Here is a tiny trained network, its code and every weight. The questions are about switching its units off for an input and a class, where a switched-off unit gives its printed mean instead of its output.

import numpy as np


def w(rows, s, z=0):
    codes = np.array(rows[::2]) - 128.0
    scale = np.full(codes.shape[1], s)
    scale[-1] = z or s
    return codes * scale


def f(y):
    return np.maximum(y, 0)


def log_softmax(a):
    a = a - a.max(-1, keepdims=True)
    return a - np.log(np.exp(a).sum(-1, keepdims=True))


def net(x, mask):
    res = np.array(x, float).reshape(1, 6) / 4 @ E
    y = f(res @ A[0][:, :-1].T + A[0][:, -1])
    res = res + np.where(mask, y, B[0][:, -1]) @ B[0][:, :-1]
    return log_softmax(res[-1] @ U[:, :-1].T + U[:, -1])


A, B = {}, {}
E = w([
[111,140,117,146],'x0',
[247,83,107,132],'x1',
[71,42,106,162],'x2',
[130,125,137,121],'x3',
[75,142,164,95],'x4',
[138,132,255,172],'x5',
],0.0087)
A[0] = w([
[52,238,124,116,202],'N0',
[87,148,110,117,116],'N1',
[158,246,142,86,156],'N2',
[39,146,124,172,252],'N3',
[123,130,218,244,148],'N4',
[134,153,164,185,79],'N5',
[103,127,71,74,78],'N6',
[67,191,122,88,246],'N7',
[116,164,47,129,73],'N8',
[124,127,86,156,244],'N9',
[175,92,84,174,203],'N10',
[106,187,169,170,77],'N11',
[97,80,122,130,82],'N12',
[83,175,104,60,157],'N13',
[91,11,125,193,36],'N14',
[145,88,73,178,90],'N15',
[177,225,117,122,106],'N16',
[173,73,213,143,127],'N17',
[85,146,184,145,164],'N18',
],0.012,0.0046)
B[0] = w([
[177,110,147,158,255],'N0',
[148,136,157,101,169],'N1',
[99,1,88,160,225],'N2',
[210,139,129,154,245],'N3',
[143,140,60,49,234],'N4',
[59,54,58,9,160],'N5',
[116,165,133,42,185],'N6',
[172,102,113,132,245],'N7',
[99,153,84,55,188],'N8',
[201,108,124,109,200],'N9',
[183,133,204,116,217],'N10',
[116,152,108,115,175],'N11',
[66,24,172,207,156],'N12',
[171,90,181,114,208],'N13',
[77,47,142,142,192],'N14',
[124,91,207,93,182],'N15',
[5,32,240,166,196],'N16',
[151,145,91,107,210],'N17',
[183,100,150,97,202],'N18',
],0.0079,0.0087)
U = w([
[69,15,130,182,53],'0',
[141,140,34,2,63],'1',
[231,128,142,177,162],'2',
[185,118,152,135,134],'3',
[169,112,91,148,235],'4',
[162,107,67,153,203],'5',
[74,213,79,187,118],'6',
[16,245,34,185,1],'7',
],0.0092,0.0049)

Each question gives the input, the list of numbers given to net, and the class t.
The units are the neurons (one row each of A and B). Each row of codes is followed by its name. A weight is (code - 128) times the scale printed after its matrix; where a second scale follows, it is the last column's (A, B and U).
mask holds one flag per neuron, in row order. A switched-off neuron (its flag False) gives its mean, the last column of its row in B, instead of its output. The means were averaged over made-up inputs and are rounded, as every weight is.
A unit's drop is (log p(t) with every unit on - log p(t) with that unit switched off) / (log p(t) with every unit on - log p(t) with every unit switched off).
The circuit of an input: a set's keep is (log p(t) with only the set's units on - log p(t) with every unit switched off) / (log p(t) with every unit on - log p(t) with every unit switched off). Starting from the 12 units with the biggest drops (on a tie, the unit counted first), units are removed one at a time, each time the one whose removal leaves the highest keep (on an exact tie, the one counted first), for as long as the keep stays at least 0.8.
units of the circuit, in order: the units of the circuit, biggest drop first
top k neurons: the k neurons with the biggest drops, biggest first
drop of u: that unit's drop, to one decimal
input [7,-8,-6,6,2,-3], class 2: units of the circuit, in order	N0; N3
input [6,-6,3,4,-1,4], class 2: units of the circuit, in order	N3
input [6,-7,4,4,-7,-2], class 2: units of the circuit, in order	N3; N2; N5
input [4,-6,-2,0,-7,7], class 1: top 2 neurons	N4; N5
input [3,1,-5,-3,0,-4], class 0: units of the circuit, in order	N16; N2
input [-1,-3,1,3,8,-7], class 3: top 2 neurons	N4; N13
input [-3,4,-5,-4,5,0], class 0: units of the circuit, in order	N16; N2; N3
input [-3,8,4,8,-5,8], class 1: top 3 neurons	N4; N17; N5
input [7,-4,-1,-2,8,-7], class 3: top 4 neurons	N0; N13; N4; N3
input [1,7,-6,-7,-1,8], class 1: top 3 neurons	N4; N5; N17
input [4,5,-5,3,3,-5], class 0: top 4 neurons	N16; N2; N4; N3
input [-2,6,-5,7,0,8], class 1: units of the circuit, in order	N4; N5
input [3,1,-7,-3,3,-7], class 0: top 3 neurons	N16; N2; N4
input [0,-4,-8,-7,8,-2], class 0: units of the circuit, in order	N2
input [-8,-5,0,2,6,8], class 1: top 2 neurons	N4; N5
input [-2,-1,-7,6,-1,-7], class 0: top 3 neurons	N16; N2; N4
input [3,7,-7,7,-5,3], class 0: top 3 neurons	N16; N2; N3
input [6,1,-7,-4,3,1], class 0: drop of N2	0.2
input [8,-8,-1,6,4,-1], class 2: drop of N3	0.1
input [-1,6,3,-8,-1,8], class 1: drop of N6	0.0
